[  14  204 -337 -175  169 -101  117  248 -296  117  -57   44  -95 -190
 -138 -172   46  213   -9 -148  102  121  -23   79  -76  172  -45 -231
 -300   24   82   63 -145   85  176 -101 -190   93  114 -295   94 -187
  -40  143  -51 -141   45] : [27]
[-241  -52    4 -271  321 -269 -118 -134  304   16  -80   95 -212   62
  -24  -24 -132  -81   29  166 -117  324  -55  -87  119  307  -79  -58
  357  130 -103 -157 -309 -249  -67 -131 -265 -140 -542   26  209 -113
  -30 -362  125  437  157] : [54]
[-204   61  -73   67   95   53  192   33  102    7 -312 -148  -88  -25
  198   53  -63 -133   33  143 -121  135   87 -164  171    0  -31 -215
   69  341   47  236 -334  -58 -249 -179 -212 -377  -83 -176   -7 -126
   85 -228  162   54  -60] : [27]
[  53  -84  -14  -85  249 -153 -264  -42   -2 -100  195   36  -61  -48
  173  -71  -13  -53  161  223 -135  -85  -50   23  201  -25 -110   98
  130  -20  -65 -383 -261   76  -32 -163  128  191 -122  306  117   55
  -76   17  -25  -51  -68] : [57]
[ 211   26  -31  126  228   82 -213   44  -64 -110   62   75  236  -69
   30 -146   55   74    9   -7    4  -42   19   66   87 -133 -143   20
  -20 -114  -61 -194 -191  262   23  122  -72   77  209  121  -92  244
 -119 -105  -98  176   -1] : [56]
[ -96  -64   11  118  -57  274  -29   12   22 -133 -451  -26   83  -17
 -139  148 -115  -67   78   46 -159   60   38 -154   62 -289  -11    1
  -86  -74  -61   63   16   99  -59  -51   49  130   -7   78 -157  -55
    2 -222  194   47 -150] : [54]
[  31  146  -86 -151   37  -21   38  154 -118   94 -271  184 -122 -193
 -276  -78   19  119   10   82  -15  -88  -14  -91   99   18  -17   84
  -72 -174  -55  -52    6   25  -11   -8  145  277  157  -67   80    8
   30    1   91  -97  -70] : [52]
[ 123  223 -162 -179  321 -273 -132   12   94  235  155  308 -354   67
   85 -205  -22  139  132   46   58 -291 -125 -119  -26  184 -138  173
  117  187 -246 -287  -88 -127 -114  -60  278   23   81   40  333  145
  -39   -4  -70 -148    3] : [35]
[-193 -228 -126  -24   72 -102 -256   33  249   48 -124  -14 -182   82
  171  131   13 -216  -10   27 -195  271  -31   -9   81   28 -190 -181
   43  -12 -327   91 -120 -176   47 -205 -125  -79 -218 -161   76 -276
  -72 -163   48  177   10] : [35]
[-222  301 -243 -260  154 -135  135   20  -17   79 -163  148 -294  -61
 -113  -83 -211  207  161 -100  -13   40   11  -35 -221   21   46  -16
  -32  167 -185  166   28 -164 -100  -70  135  -57  -67  -68  121 -262
  140  148 -116 -213  -29] : [54]
[ 385   89  -27   78  158  -81 -406  -60    9 -121  175  -68  -70   61
  -25  -72 -136 -203  222  -50  -34 -156 -153 -107  178  -21 -226   81
  -77   32  -72 -288   -7   56  -24  169   50  234 -136  271   94   61
 -315   79 -148  -16   29] : [37]
[ 112   75  -59   81  144 -193  -43  135   12   28 -145   27  -24 -264
  104  -31  -17  -12  -71   52   19  -39    2   48   75   46  -97  -70
  -27  160 -116  194 -154 -254 -203 -103 -167 -145  -24  -32   69  -48
   70 -112  -86 -136  -45] : [37]
[-140 -180  -54 -102   42   81  104   17  -97 -160 -311  140   27   96
 -200   11   -3   89  -63   44 -108  110  120   95   27   72  -11   83
   19   65  -80  -79 -133    8  131 -273  108  209  -19   11 -171 -144
  168  -15  187 -112  -76] : [48]
[-116  -79 -175  -55  253 -347    2  146 -211  242  -32   86 -161 -147
  -79  -32  156    7 -101  -57   62  341   81  101  106  299 -114 -175
 -382  -89  103 -106 -248 -114  304 -336  -22  284 -118 -189   97 -277
 -171   32   62 -316   87] : [44]
[ 406 -118   73 -164  196   78 -223  115 -199  -34  175  266  153  214
 -147 -134 -239   23  115   37  159 -122 -196 -288  -13  248 -148 -108
  -71 -326   12 -626   48  340  198  248  299  416  103  283  256  207
 -436 -153  -10   82   33] : [35]
[-306  120  -89 -113 -129  131  187   46 -174  101 -396   64 -146  -33
  -93   25   96  -64  -45    5 -126  158  125 -106   88 -118   -1  138
  -27   22 -131  122  -40    4  -93  -16  273 -187   -4   -2 -154  -21
  145   -6  174 -313  -91] : [38]
[ -83   10 -130  -15  234  115 -259   -4  142 -146  -48  -39 -214  167
   82  -68  -45    2  149   80 -185    8 -138  -65  -50   66  -63 -103
  393  186 -209  -80 -368   73 -122  -64 -124  -89 -222   31   72   18
 -157 -176   42  371  -58] : [43]
[-148   99  -16  122  194 -194  121   98 -183  286   96  132 -224  -58
   19  -33  223  -88  -47 -121 -132   23   -7  145   37  249  -93   33
   17  239   78    4 -302 -184   70  -70    5 -146   89 -176  -51  107
    7  186   55 -362   37] : [48]
[ 189 -145   10   50 -161  142   19   36   51 -281 -448    3  -22  -28
 -109  157  -69 -232   11    8  -63   18  -68 -120  220 -144 -181   70
 -141  103 -123   10   83   45  -73 -159  -93   82 -161  122 -165  -83
  133 -185  168  -79 -124] : [38]
[-273  213 -155  -96  343 -279   46   64  -26  144  215   18  -66 -292
  239  -82  -94  176  109  -34  -85  114   50  224 -209  -57   43 -184
   35  103  -17  183 -239 -169  -43  -72 -187 -245   35  -67  120 -141
  110  145 -269 -116   18] : [27]
[  -1  102 -166 -128  237   23 -224 -151  254 -102  -64 -160 -165  290
   12  -76 -263  -82  206    0  -21   56   70 -192   87   39  -54  -73
  173  274  -83 -179 -202   12  -88   36 -192  -36 -245  120  137  -21
 -233 -262   76  242   76] : [37]
[ 312 -101  176  -41  122 -159 -149  -58   46   15   69  149   91 -102
  121   87 -156 -206  108  115   57 -104 -168 -245  235  -90 -285   88
 -131 -168  -32 -368   80  106  -83   45  129   79  -19  336  200  166
  -81 -261   -8 -111  -42] : [43]
[-228   90  -17  -56   97   48   65  -56  126  116  -83  209 -146   48
 -109   24  -23   77   61 -152 -152   59    6   44 -172 -134  -30   98
  122   21 -137  -51   18   -9   78   54  -48  -65  138  -43  -68  116
   91  -88   36   71    3] : [48]
[-238  -88  -58  -55  100   27   25 -153 -115  107 -107  -12  219  133
  -54   69 -186   22   10  -65  -22  235  286  -18    6 -186   25   38
 -357  -12   75 -206   49  -27  144 -108  233  101   41  213  -65 -115
  -43 -160  125 -365    0] : [44]
[  63 -173 -171 -144   82   72 -197   72  170   -8   21  165  -90  290
  113  -84  -47   83   -3  -14  -32   -1  -60  -39 -139   68 -158 -105
  134    4 -336 -216  -11   77  187  -91    8   57  119  -90  125  -41
 -133 -181  -19  263    7] : [56]
[  -2  -16 -175 -181  298   10 -239  -35  105 -231  108    7 -244  285
   -1 -159   47  -70  163  -74  -74  133  -39   18  139  244 -201  -61
  425  144 -183 -255 -495  335   81   27 -240  -10 -205   18  -29  106
 -198  -29   39  359   94] : [57]
[ -65  106 -160 -119   13 -144  145  208 -177   57 -149  -24 -476  -63
   89   11  126 -301   42  -96  -18  108  -56  -72  167  295 -146 -149
   23  215  -68  142 -250  -49  -42  -66 -127 -211 -166 -166   32  -82
   -8  242   73 -419  -12] : [43]
[  86  212 -142  -95  262   98 -180 -128   41 -112  -65 -101 -159  267
 -138  -80 -250 -160  295  -57    5   19  -53 -329  233  120 -128  -77
   51  208   -9 -227 -262  255 -227  191    3  -28 -222  159  111   75
 -283 -151  113  122   36] : [44]
[ -87  169 -139  174    8   80   21  142 -164  -58 -440  -97 -291  -72
 -179  -74  284 -144  -49  -50  -93  115  174   19  227   57  -25   78
   12  134  -28  193 -322   -7    4  -51  -61   86  -80 -145 -284    8
  -81  158  158 -200  -27] : [38]
[ -13  114  -18  108   31  -63  282  123 -163  189 -152  131   70 -326
   38   79   25   71  -85 -145   14  -94   43  132 -112 -201  -25   37
 -310  129   85  139   95 -165  -14  -97 -154 -154  335  -60  -67  109
  284  -20   13 -488  -98] : [52]
[-352  188 -285 -157 -152  246  -62  146  -84  -76 -187  -23 -460   70
  -34  -42  203  -31   61 -370 -196  265  -60  129 -330 -146  -39  -14
  373   35 -396  255  -98  159  167  187 -233 -312 -157 -107 -261   38
  -60  166  -61   60   -9] : [27]
[-108  -78   65  -44   35   12 -145  -94  185 -132  -90 -116 -355  274
  164   64   53 -413  140   38 -198  104    0 -174  262  116 -220   64
  537  209 -182  -77 -375   97  -63   58  -92 -234 -315  106  -78  121
 -161  -86  160   96   19] : [57]
[   6  -80 -107  103  130  -87   28  194 -161  176 -220   93 -117  -15
 -224   46   39 -161 -140 -200   59  168  103   64   68  295    1 -192
 -426   46  110  -97  -20 -275  220 -100 -249  251   14 -163   -1  -29
 -148   -4  215 -366   77] : [44]
[  97 -104  -57  -94 -107  193 -157   39   34  -48 -212   66   13  226
 -136   88 -167 -214  101  -37  -76  -39  -56 -253  226  -25 -173   23
  -20   -5 -215 -148   68  147  -78  115  207   44   -8  129   -3   45
 -115 -215  203  -44  -63] : [54]
[ 249 -122  -67    8  286 -116 -161  -74  -34   33  319   39  102  212
  227  -31 -124 -128  104 -114   83 -115   15   -2   90   64 -222  -48
 -229  159   36 -450  -63   86  139  -32  -62   54  181  167  135  156
 -144   -8  -13 -267   51] : [48]
[-245 -216   86  101 -268  238  142   62  -86   94 -297 -135   -5  246
    9  246   39 -383  -35  -59 -216  182  158 -152  246  -37 -112   -6
   93  164   21   99 -184   83   60  -14  192 -226   -5   13 -273   17
  -95 -221  364 -344  -80] : [43]
[  73  -30 -125  -17 -106   12  -10  200 -175  223 -183  195  -87   50
 -279  -11  104  -57 -184 -279   31   38   16   72  -41  154  -67   68
 -250   38  -78 -119  189 -219  280   41  -64  141  103  -94  -66  107
  -96  -53  174 -329   74] : [54]
[ -10 -235 -140 -280 -138  -65   43   83   94  139   15  181   69   33
  178  101  -60  -41  -81   -4  -82    5  -40   46   47 -111 -220  -17
 -167   -7 -280  -77  234  -60  113 -193   48 -141  256 -109  118 -146
  270 -113   32 -154  -47] : [38]
[ -87  238   54   75  261 -222   64  -73  -99   15  -60  -74 -200 -279
  214  -70   98   -6   96  145  -65   23    3  -46   22  -73  -90   90
  140  106   89   79 -325  -45 -126 -102  -42 -147 -127   58   33    0
   24  108 -122 -141  -49] : [44]
[-160  114 -123   20  185  176    8  -75    8  -92 -124  -78   62   40
  138  -22 -118   45  234  175 -169  -48   83 -168  198 -240  -65  -56
   43  110  -62   35 -334  332 -309  -86  250 -129  169   33  -29  -58
   63  -58   46   33 -180] : [48]
[-269   48  -80  -34    4  -53   25 -173   40  269  -34  -10  -68  188
 -151   49   29  -92   28 -110 -214  161  151   11  183  -75 -108  225
 -106  215   27 -103  -63 -101  115  -84  217  -48    1  -36 -113  -73
   -2  -89  189 -203   70] : [52]
[ -12  110   16 -147   63 -158  226   80 -173   12 -215  222  234 -334
 -194  -41  -81  188 -109   13   36    7  154  147   47  -59  -29  141
 -127  -77  -54  190   35 -111  -80    3  120   -7  226   17  -93  -65
  363   68  -91 -305  -39] : [37]
[ -15   65   77   37  291 -195  -16   14 -179   52  104  177  -75   10
   43 -168  139 -110  -73    3  -26  158  -20   30  119  378 -150   37
  194  130  -17 -141 -383  -73  -28   92   55 -210 -185   61  -44  156
 -109   78  -59  -61  124] : [54]
[ 350 -149   78  100  199  103 -127  103  -36 -361  -21   67  206   -3
  -10  -51 -300   31  103   97   51  -73 -108  -56  -23   67  -41 -217
  -11   13   26 -250 -131  149  -42  -37  -83  252  -89  308   26    1
 -186 -197 -102  144  -86] : [43]
[-406  -17  -68 -216 -308  -32  269   37   -7  184 -422 -102  -22 -227
  -54  145   46  -65 -126  120 -199  242  280   20  238 -288   41  143
  -70   43    7  217   30 -190   -1 -243   28 -149  -13  -42 -138 -216
  280 -217  257 -332  -76] : [57]
[  66  -17 -361 -249  159  136  -71  192  -41  -33  -89  330 -210  249
 -346 -119 -102  237   32 -312   46   27 -174   69 -311  273  -66 -219
 -154  -15 -287 -179  103  108  269  -38 -131  295  161 -274  108 -114
  -54   65   21  157   27] : [52]
[  30    8  174 -124   -2 -184   58   37   -7   75  -55   14  191 -256
    5   33 -121 -253  -55  171  -51   62  142  -65  444   18  -82   35
   42  -60   74  -36  -90 -123 -216  178  -69 -177    8  187   29  131
   85 -174   62 -167   43] : [57]
[  30  105 -185 -252  209 -106   34  205  -50  -81 -137   90 -185 -178
  -65 -115 -166   49   48   31  101    0   47   30    5  180  114 -198
  -31   44  -25 -108 -105 -118  -54  -51 -313  126  -67   64  177    5
   24    3   21 -143   -6] : [43]
[  74  116 -105   -7  110   38  -48  174    9 -198  -24   -2 -463    8
  140  -91  -33 -142  164  -53  -76 -147 -101   23 -121  126   40 -139
  270  248 -120  -81 -161  -72  -39   19 -342   -8 -115   73   37  124
  -98  224  -65  -91  -61] : [57]
[ -97  -98   84  -56  260 -279 -200 -215  417 -235  -51  -40  -93  -49
  223   49 -133 -165  132  304 -242    8   79   70  281  -67 -128  169
  408  224 -227   15 -297 -262 -248 -234 -106  -88 -325  195   24 -135
  230  -81  -41  197  -20] : [38]
[-191  -84 -143 -189  303 -182  -59 -114  205  153  163  119 -175  286
   95  -78   70  -66   89  169 -207   12   58    7  366  251 -181  101
  219  308  -91 -303 -444   15  -17 -276  167  -65    9 -121  109  -11
   79  -74  218   79   59] : [37]
[ 255 -254   68  151   -5   48  233  134 -213  -13 -230  -47  190   -4
   47   71  -60 -165 -120  148  113  -23   87 -145  306  132  -43 -111
 -399  282  397 -352 -146  -10   74 -370  -79  158   -5  175  -12   56
  -85 -390  359 -440  -82] : [52]
[  56  278 -178 -284  360 -438  -64  -49    8   96  332  149 -215 -228
  -39 -146 -126   78  173 -136    0   19 -153  163  -21  127 -135    8
 -120  107  -28 -156  -30 -153   -6    8 -236   -4 -106   10  250  -88
  108  242 -263  -80  132] : [57]
[ -95  -59   70   80   16  -15   81   38 -199  484 -222  261  289    4
 -289  118  -12   71 -152  -26  -61 -112  123  -83   68  -24  -49  215
 -380 -107   75  -79  182 -234  105  -12  476  181  436 -101   24   87
   62 -184  306 -455  -39] : [54]
[ -98  112  -86  -42  142 -231  126  122   39  -36   33   33 -497 -177
  329   -8  -18 -105  180  -35  -44   65  -83   26 -163   25  -45 -172
   86  181  -73   63 -135 -116   49 -196 -222 -106 -185   -7   84 -148
    4  242 -199 -242  -40] : [54]
[ 275 -111  302  -52    3 -162 -151  -56   28   35  -15  156  253 -160
 -123   38  -42 -185  -63  188  -67  -48  -94 -142  376    2 -281  237
   91 -252  -11 -243   32    4  -61  187  107   84    6  222   59  191
  -24 -269   41  120   41] : [57]
[-171   20 -112  135 -171  164  -43 -142    5   52 -322 -245 -193  170
    7  130  174 -299   64  -36 -247  -14  181  -88  339 -307 -112  334
  -59  351   -7  -53 -117  -11  -29 -182  100  -66  -66   97 -257   76
   18  -96  376 -389 -102] : [57]
[ 214 -159  108  107   94 -190 -242   96  148  -53   52  118 -262    3
  166   70   70 -488   48   27 -130    3 -179  -68  296  227 -306  -81
   79  -52 -226 -110  -72 -126   -6   77 -142   22 -125  -35   64   44
 -125  168  -54   33   52] : [27]
[ -41   82    9  -72  -50  -91  290  168 -131  190 -317  159  -63 -202
  -55   69  -10  -68  -68  -19   39   -5  109 -116  101   21  -91  -45
 -198  -91  -39  214   79  -74  -48   22   79  -55  320 -212   21  -53
  179   83   60 -402  -63] : [57]
[ 248  161   20  -64  293  -55   51   54 -178 -168  -98  138  228 -165
 -173 -217 -181   90  -25  101  140   -8   45  -56  188  222  -23  -83
  -68   29   89 -142 -201   54 -237  153  -95   18   16  150   47  114
   11  -68  -74   44   39] : [48]
[  39   54  123   13  -88  184 -284 -157   90 -243    5   39  -87  132
  -85   41 -110 -250  233  -69 -304  -34 -195  -90   47 -247 -177  262
  320  -38 -281 -133   95  128  -88  331  158  -55 -213  344 -179  139
  -78   89 -104  202  -34] : [54]
[ -39  -22 -195  -31   67  109  -24   98  -60   17 -245  262 -237  184
 -264  -57  195  105  -41 -191  -69   76  -76   37 -101  123 -170   77
  -30   -8 -255  -52  -69  134  246 -123  113  204  105 -258 -126  -46
   -5   58  110   56  -11] : [38]
[ -64  354 -213 -161  106 -101   16  165  -54   23   63   53 -301 -261
   34 -158   14   94  154  -52  -96 -132  -59  113    8  -41    6   21
  239  206 -155  118 -236    6 -242   64 -104 -217   23   38   34  103
  102  138 -145 -160  -72] : [57]
[ 198  265 -196   13  521 -134 -161 -105  107  -12  -30   73  -87   76
  -91 -282 -156  359   82  -35  171 -116   26  -42 -226  136  -22  -37
  -29  220    1 -198 -168  -94   15  -70 -249  212   42  -66  233   16
 -180 -145 -118  271   90] : [48]
[  17  301 -160 -132  207 -290 -100  -39  167   23   70   -7 -484  -93
  103  -94   -7 -121  164 -153  -28   -8  -87   25    8   69 -153   48
  201  290 -182   38 -140 -177 -117   53 -357 -222 -225   -8  125   40
    1  116 -154  -48   84] : [57]
[ 119   85  -15   84  212 -140   19  123   31 -111 -150    4 -314 -134
   45  -51   83 -244   43   55  -23   71  -98  -62  249  268 -131 -129
   97  225   33   -7 -367  -53 -130  -85 -344  -73 -268  -56   13   46
  -61  -12   50   40   29] : [38]
[ -10  226  -21  -66   40  -70   82   77 -147  122  -96  209 -111 -215
 -191  -41  -16   26    4 -130  -57  -12  -91   23  -69  -14  -48   82
 -111  -38  -78   35  119 -122  -66  152   15  -46   83   -9    6   62
  109  121  -81 -191   -9] : [57]
[-172  107 -224 -269  158  -44   -2 -117   12   21 -103  196   33  100
 -165 -110  -44  197  -29 -210   34  222  164  112  -74  -76 -111  148
  -67   15 -273  -42    6   64   80   21   66  -93   61    8  -91  -45
  161  -59  -49  -28   84] : [37]
[ 110   -8  -87  271   54   -4  -77   83  178  -35   62 -166 -420  112
  391  -53   66  -72  189  110 -118 -229   10  -44    7 -112  -40  -19
  202  462   27 -187 -321   -8   70 -384  -35  110  -46  119    2   24
 -296 -120    4 -164 -139] : [52]
